Below is a small trained network, with its code and all its weights. Each question gives an input and a target symbol and asks what happens when units are switched off, that is, made to give their printed mean instead of their output.

import numpy as np


def w(rows, s, z=0):
    codes = np.array(rows[::2]) - 128.0
    scale = np.full(codes.shape[1], s)
    scale[-1] = z or s
    return codes * scale


def f(y):
    return np.maximum(y, 0)


def softmax(a):
    e = np.exp(a - a.max(-1, keepdims=True))
    return e / e.sum(-1, keepdims=True)


def log_softmax(a):
    a = a - a.max(-1, keepdims=True)
    return a - np.log(np.exp(a).sum(-1, keepdims=True))


def net(x, mask):
    ids = ['ΓΞΣβδεζηθμπτ'.index(c) for c in x.split()]
    T = len(ids)
    res = E[ids] + P[:T]
    q, k, v = (res @ M[0].T for M in (Q, K, V))
    z = softmax(np.where(np.tri(T) > 0, q @ k.T / 4**0.5, -1e9)) @ v
    res = res + np.where(mask[0], z, O[0][:, -1]) @ O[0][:, :-1]
    y = f(res @ A[0][:, :-1].T + A[0][:, -1])
    res = res + np.where(mask[1:17], y, B[0][:, -1]) @ B[0][:, :-1]
    return log_softmax(res[-1] @ U[:, :-1].T + U[:, -1])


Q, K, V, O, A, B = {}, {}, {}, {}, {}, {}
E = w([
[197,138,115,176,220],'Γ',
[199,138,130,177,190],'Ξ',
[118,84,123,97,52],'Σ',
[148,105,118,75,69],'β',
[64,80,156,255,115],'δ',
[96,78,152,159,26],'ε',
[164,120,125,118,127],'ζ',
[125,103,139,153,94],'η',
[165,125,150,180,129],'θ',
[193,126,89,68,184],'μ',
[202,150,148,133,119],'π',
[146,103,109,64,78],'τ',
],0.011)
P = w([
[192,78,234,60,152],'0',
[138,243,129,123,79],'1',
[124,55,213,51,207],'2',
[220,48,99,232,82],'3',
[67,57,176,53,241],'4',
[121,223,48,224,42],'5',
[22,56,141,30,254],'6',
[203,38,18,217,38],'7',
],0.0079)
Q[0] = w([
[149,68,254,65,159],'head 1',
[164,28,93,152,129],'head 1',
[194,83,17,161,90],'head 1',
[107,114,192,124,188],'head 1',
],0.0096)
K[0] = w([
[52,184,198,76,171],'head 1',
[108,198,20,108,121],'head 1',
[114,179,2,209,57],'head 1',
[74,131,211,104,122],'head 1',
],0.0092)
V[0] = w([
[146,230,48,117,133],'head 1',
[153,92,132,92,218],'head 1',
[76,60,133,85,4],'head 1',
[141,72,161,254,150],'head 1',
],0.0091)
O[0] = w([
[125,134,118,178,77,4],'head 1',
[53,70,108,131,119,143],'head 1',
[184,177,148,162,233,180],'head 1',
[122,159,195,2,131,222],'head 1',
],0.0094,0.0035)
A[0] = w([
[190,103,127,120,158,170],'neuron 1',
[122,96,98,143,146,178],'neuron 2',
[160,88,139,118,138,204],'neuron 3',
[168,182,91,251,155,176],'neuron 4',
[127,129,137,102,146,197],'neuron 5',
[164,177,120,196,207,113],'neuron 6',
[129,147,155,84,198,82],'neuron 7',
[121,145,107,178,57,254],'neuron 8',
[66,140,158,128,133,184],'neuron 9',
[147,109,158,46,136,110],'neuron 10',
[87,85,118,125,9,52],'neuron 11',
[149,135,136,169,110,210],'neuron 12',
[175,142,111,107,114,199],'neuron 13',
[127,221,134,107,94,233],'neuron 14',
[145,106,87,101,128,201],'neuron 15',
[121,156,68,230,102,103],'neuron 16',
],0.013,0.0052)
B[0] = w([
[91,138,161,106,116,244],'neuron 1',
[108,132,159,125,129,185],'neuron 2',
[100,125,149,121,132,254],'neuron 3',
[148,205,60,169,181,226],'neuron 4',
[107,102,129,130,147,222],'neuron 5',
[84,190,125,51,87,192],'neuron 6',
[133,109,97,152,62,231],'neuron 7',
[173,57,58,153,86,214],'neuron 8',
[173,125,103,78,160,196],'neuron 9',
[93,146,134,190,126,254],'neuron 10',
[96,215,155,107,79,163],'neuron 11',
[143,98,96,95,163,199],'neuron 12',
[114,106,153,95,152,219],'neuron 13',
[117,84,164,118,148,222],'neuron 14',
[126,137,176,125,138,208],'neuron 15',
[69,120,143,245,101,169],'neuron 16',
],0.012,0.0065)
U = w([
[191,110,92,68,214,231],'Γ',
[202,63,112,169,111,168],'Ξ',
[138,255,167,75,142,10],'Σ',
[88,93,96,239,59,3],'β',
[97,167,94,99,9,33],'δ',
[62,131,250,138,171,215],'ε',
[189,78,91,172,149,146],'ζ',
[102,188,105,206,141,71],'η',
[113,224,116,133,162,81],'θ',
[121,33,103,88,157,163],'μ',
[146,139,128,104,40,70],'π',
[109,196,110,192,135,101],'τ',
],0.0074,0.0033)

Each question gives the input, a string of symbols that net reads in full, and the target symbol t.
The units are the heads (4 rows each of Q, K, V and O) and the neurons (one row each of A and B). Each row of codes is followed by its name. A weight is (code - 128) times the scale printed after its matrix; where a second scale follows, it is the last column's (O, A, B and U).
mask holds one flag per unit, heads first, then neurons. A switched-off unit (its flag False) gives its mean, the last column of its rows in O or B, instead of its output. The means were averaged over made-up inputs and are rounded, as every weight is.
A unit's drop is (log p(t) with every unit on - log p(t) with that unit switched off) / (log p(t) with every unit on - log p(t) with every unit switched off).
The circuit of an input: a set's keep is (log p(t) with only the set's units on - log p(t) with every unit switched off) / (log p(t) with every unit on - log p(t) with every unit switched off). Starting from the 12 units with the biggest drops (on a tie, the unit counted first), units are removed one at a time, each time the one whose removal leaves the highest keep (on an exact tie, the one counted first), for as long as the keep stays at least 0.8.
units of the circuit, in order: the units of the circuit, biggest drop first
unit that matters most: the unit with the biggest drop
k most important neurons: the k neurons with the biggest drops, biggest first
drop of u: that unit's drop, to one decimal
input π Γ β β δ τ ε ζ, target η: units of the circuit, in order => [head 1; neuron 4]
input η η β δ ζ β, target ε: units of the circuit, in order => [head 1; neuron 14; neuron 4]
input Σ ε π θ, target Σ: units of the circuit, in order => [head 1; neuron 6]
input ζ θ μ, target ε: units of the circuit, in order => [neuron 8; neuron 10]
input Ξ Γ τ μ Σ Σ ε μ, target θ: 2 most important neurons => [neuron 4; neuron 6]
input δ Ξ Γ μ δ η Σ Ξ, target Γ: units of the circuit, in order => [neuron 10; neuron 12; neuron 7]
input π π θ Σ Ξ τ β δ, target η: units of the circuit, in order => [head 1; neuron 4]
input Γ θ β Ξ Ξ Γ τ θ, target δ: units of the circuit, in order => [head 1; neuron 11]
input θ τ β δ Σ Ξ, target ε: units of the circuit, in order => [head 1; neuron 14]
input ε Γ ζ Σ, target δ: units of the circuit, in order => [neuron 11; head 1]
input τ μ Γ ζ, target β: units of the circuit, in order => [head 1; neuron 16]
input Σ θ μ Σ τ δ, target θ: units of the circuit, in order => [head 1; neuron 4]
input δ θ Σ Γ τ ε, target δ: unit that matters most => neuron 11
input η μ π Γ Γ θ, target δ: units of the circuit, in order => [head 1]
input η μ ζ η, target β: 2 most important neurons => [neuron 16; neuron 8]
input τ π Σ δ δ Γ, target ε: 2 most important neurons => [neuron 14; neuron 8]
input μ δ π μ β π δ, target μ: units of the circuit, in order => [neuron 9; head 1]
input τ Γ δ Γ Ξ Γ, target δ: 2 most important neurons => [neuron 11; neuron 8]
input β τ θ π, target η: 2 most important neurons => [neuron 4; neuron 16]
input τ δ ζ ε, target ε: drop of neuron 16 => 0.0
input Γ Ξ η β η η δ π, target Γ: drop of neuron 13 => 0.2
input ζ μ Ξ μ, target β: drop of head 1 => 1.6
input μ β θ Ξ, target η: drop of neuron 16 => 0.5
